Below is a small trained network, with its code and all its weights. Each question gives an input and a class and asks what happens when units are switched off, that is, made to give their printed mean instead of their output.

import numpy as np


def w(rows, s, z=0):
    codes = np.array(rows[::2]) - 128.0
    scale = np.full(codes.shape[1], s)
    scale[-1] = z or s
    return codes * scale


def f(y):
    return y / 2 * (1 + np.tanh(0.7978845608 * (y + 0.044715 * y**3)))


def log_softmax(a):
    a = a - a.max(-1, keepdims=True)
    return a - np.log(np.exp(a).sum(-1, keepdims=True))


def net(x, mask):
    res = np.array(x, float).reshape(1, 5) / 4 @ E
    y = f(res @ A[0][:, :-1].T + A[0][:, -1])
    res = res + np.where(mask, y, B[0][:, -1]) @ B[0][:, :-1]
    return log_softmax(res[-1] @ U[:, :-1].T + U[:, -1])


A, B = {}, {}
E = w([
[185,92,73,123,197,43,159,162,168,82,212,95],'x0',
[175,27,151,126,103,91,48,130,127,165,22,124],'x1',
[164,150,121,41,121,159,145,129,103,93,116,99],'x2',
[95,152,87,56,141,96,92,2,137,155,118,170],'x3',
[82,121,117,138,129,104,113,139,118,115,145,77],'x4',
],0.014)
A[0] = w([
[164,137,125,129,178,133,159,230,187,99,183,121,149],'n0',
[141,55,215,64,69,81,70,86,161,152,77,131,192],'n1',
[91,248,109,128,91,195,143,125,140,169,208,140,233],'n2',
[192,110,191,211,128,198,151,200,90,128,137,67,254],'n3',
[210,161,11,171,200,67,136,108,159,79,199,144,172],'n4',
[84,210,127,196,153,173,143,90,76,51,220,156,254],'n5',
[247,94,100,102,164,1,157,151,205,157,147,85,162],'n6',
],0.0082,0.0074)
B[0] = w([
[121,132,74,161,126,150,158,213,108,110,107,189,204],'n0',
[102,104,115,154,138,158,82,128,124,178,93,93,229],'n1',
[139,176,143,113,139,123,181,130,193,149,162,119,227],'n2',
[157,121,157,202,10,166,152,230,133,92,131,118,241],'n3',
[111,130,51,93,155,146,145,76,82,59,149,182,244],'n4',
[102,179,170,129,129,133,170,129,164,102,126,175,240],'n5',
[176,48,80,121,140,136,112,149,138,105,185,124,248],'n6',
],0.014,0.018)
U = w([
[159,193,255,152,73,163,180,155,148,107,172,136,145],'0',
[106,238,172,83,124,95,144,54,200,187,133,137,170],'1',
[129,144,94,160,150,163,213,198,75,96,145,177,97],'2',
[125,149,115,65,178,76,162,54,90,69,190,199,118],'3',
[147,103,237,154,31,144,85,165,35,139,93,106,93],'4',
[78,118,139,115,145,137,83,76,48,195,73,138,251],'5',
[172,28,112,134,75,92,89,196,120,94,180,144,18],'6',
[158,50,67,136,186,102,78,58,85,130,174,103,105],'7',
],0.0088,0.0024)

Each question gives the input, the list of numbers given to net, and the class t.
The units are the neurons (one row each of A and B). Each row of codes is followed by its name. A weight is (code - 128) times the scale printed after its matrix; where a second scale follows, it is the last column's (A, B and U).
mask holds one flag per neuron, in row order. A switched-off neuron (its flag False) gives its mean, the last column of its row in B, instead of its output. The means were averaged over made-up inputs and are rounded, as every weight is.
A unit's drop is (log p(t) with every unit on - log p(t) with that unit switched off) / (log p(t) with every unit on - log p(t) with every unit switched off).
The circuit of an input: a set's keep is (log p(t) with only the set's units on - log p(t) with every unit switched off) / (log p(t) with every unit on - log p(t) with every unit switched off). Starting from all 7 units, units are removed one at a time, each time the one whose removal leaves the highest keep (on an exact tie, the one counted first), for as long as the keep stays at least 0.8.
circuit, biggest first: the units of the circuit, biggest drop first
unit that matters most: the unit with the biggest drop
k most important neurons: the k neurons with the biggest drops, biggest first
drop when u is switched off: that unit's drop, to one decimal
input [7,1,4,-5,5], class 6: 3 most important neurons => (n6; n5; n2)
input [-1,-5,6,8,-7], class 1: unit that matters most => n2
input [3,1,6,2,0], class 7: circuit, biggest first => (n3; n5)
input [1,1,5,-2,6], class 6: 3 most important neurons => (n5; n4; n2)
input [8,2,8,-3,-2], class 6: 3 most important neurons => (n6; n5; n2)
input [7,2,8,-8,4], class 6: 3 most important neurons => (n6; n5; n3)
input [3,-8,-8,3,-5], class 3: 2 most important neurons => (n4; n3)
input [-4,-2,5,0,5], class 0: 2 most important neurons => (n4; n1)
input [0,4,6,7,-3], class 5: 2 most important neurons => (n3; n6)
input [0,-2,4,6,6], class 1: 2 most important neurons => (n6; n4)
input [-2,7,0,-5,5], class 4: drop when n6 is switched off => 0.0
input [5,3,-2,2,-6], class 7: drop when n3 is switched off => 0.4
input [-7,3,-3,4,-8], class 5: drop when n3 is switched off => 0.4
input [-5,-2,-4,7,2], class 1: most important neuron => (n3)
input [1,6,-4,6,0], class 7: 2 most important neurons => (n3; n5)
